Here is a tiny trained network, its code and every weight. The questions are about switching its units off for an input and a class, where a switched-off unit gives its printed mean instead of its output.

import numpy as np


def w(rows, s, z=0):
    codes = np.array(rows[::2]) - 128.0
    scale = np.full(codes.shape[1], s)
    scale[-1] = z or s
    return codes * scale


def f(y):
    return np.maximum(y, 0)


def log_softmax(a):
    a = a - a.max(-1, keepdims=True)
    return a - np.log(np.exp(a).sum(-1, keepdims=True))


def net(x, mask):
    res = np.array(x, float).reshape(1, 5) / 4 @ E
    y = f(res @ A[0][:, :-1].T + A[0][:, -1])
    res = res + np.where(mask, y, B[0][:, -1]) @ B[0][:, :-1]
    return log_softmax(res[-1] @ U[:, :-1].T + U[:, -1])


A, B = {}, {}
E = w([
[32,61,248,84],'x0',
[94,171,161,182],'x1',
[94,153,116,116],'x2',
[199,225,192,40],'x3',
[152,107,130,128],'x4',
],0.012)
A[0] = w([
[122,96,114,164,3],'neuron 1',
[186,190,9,188,213],'neuron 2',
[53,53,225,73,233],'neuron 3',
[197,194,12,183,186],'neuron 4',
[113,101,103,159,69],'neuron 5',
[146,98,92,77,68],'neuron 6',
[63,37,30,222,75],'neuron 7',
[218,237,206,60,27],'neuron 8',
],0.015,0.0022)
B[0] = w([
[148,130,126,91,155],'neuron 1',
[83,92,179,183,243],'neuron 2',
[111,82,162,248,255],'neuron 3',
[120,84,158,205,244],'neuron 4',
[96,156,91,100,161],'neuron 5',
[98,169,149,164,151],'neuron 6',
[180,188,87,7,250],'neuron 7',
[151,162,66,28,236],'neuron 8',
],0.017,0.022)
U = w([
[74,55,170,254,248],'0',
[126,192,56,53,8],'1',
],0.01,0.0016)

Each question gives the input, the list of numbers given to net, and the class t.
The units are the neurons (one row each of A and B). Each row of codes is followed by its name. A weight is (code - 128) times the scale printed after its matrix; where a second scale follows, it is the last column's (A, B and U).
mask holds one flag per neuron, in row order. A switched-off neuron (its flag False) gives its mean, the last column of its row in B, instead of its output. The means were averaged over made-up inputs and are rounded, as every weight is.
A unit's drop is (log p(t) with every unit on - log p(t) with that unit switched off) / (log p(t) with every unit on - log p(t) with every unit switched off).
The circuit of an input: a set's keep is (log p(t) with only the set's units on - log p(t) with every unit switched off) / (log p(t) with every unit on - log p(t) with every unit switched off). Starting from all 8 units, units are removed one at a time, each time the one whose removal leaves the highest keep (on an exact tie, the one counted first), for as long as the keep stays at least 0.8.
circuit, biggest first: the units of the circuit, biggest drop first
unit that matters most: the unit with the biggest drop
k most important neurons: the k neurons with the biggest drops, biggest first
drop when u is switched off: that unit's drop, to one decimal
input [5,-7,7,-7,-1], class 1: circuit, biggest first => (neuron 7)
input [4,-2,-4,-5,3], class 1: 3 most important neurons => (neuron 7; neuron 4; neuron 2)
input [-8,-1,-3,8,3], class 0: 3 most important neurons => (neuron 4; neuron 2; neuron 7)
input [-6,5,5,6,6], class 0: 3 most important neurons => (neuron 4; neuron 7; neuron 2)
input [-7,-7,-3,6,-6], class 0: 3 most important neurons => (neuron 4; neuron 2; neuron 7)
input [-4,2,-4,-6,1], class 1: 2 most important neurons => (neuron 7; neuron 3)
input [-4,-6,-8,4,3], class 0: 3 most important neurons => (neuron 7; neuron 4; neuron 2)
input [1,-5,8,2,6], class 1: 3 most important neurons => (neuron 4; neuron 2; neuron 3)
input [5,-3,-5,7,0], class 1: 2 most important neurons => (neuron 8; neuron 4)
input [-3,4,2,-6,-7], class 1: drop when neuron 7 is switched off => 1.7
input [0,5,5,2,-6], class 1: drop when neuron 3 is switched off => 0.8
input [3,-3,-6,-7,-2], class 1: drop when neuron 7 is switched off => 0.6
input [-6,-8,-4,1,-1], class 0: drop when neuron 4 is switched off => 0.0
input [-8,2,2,5,3], class 0: unit that matters most => neuron 4
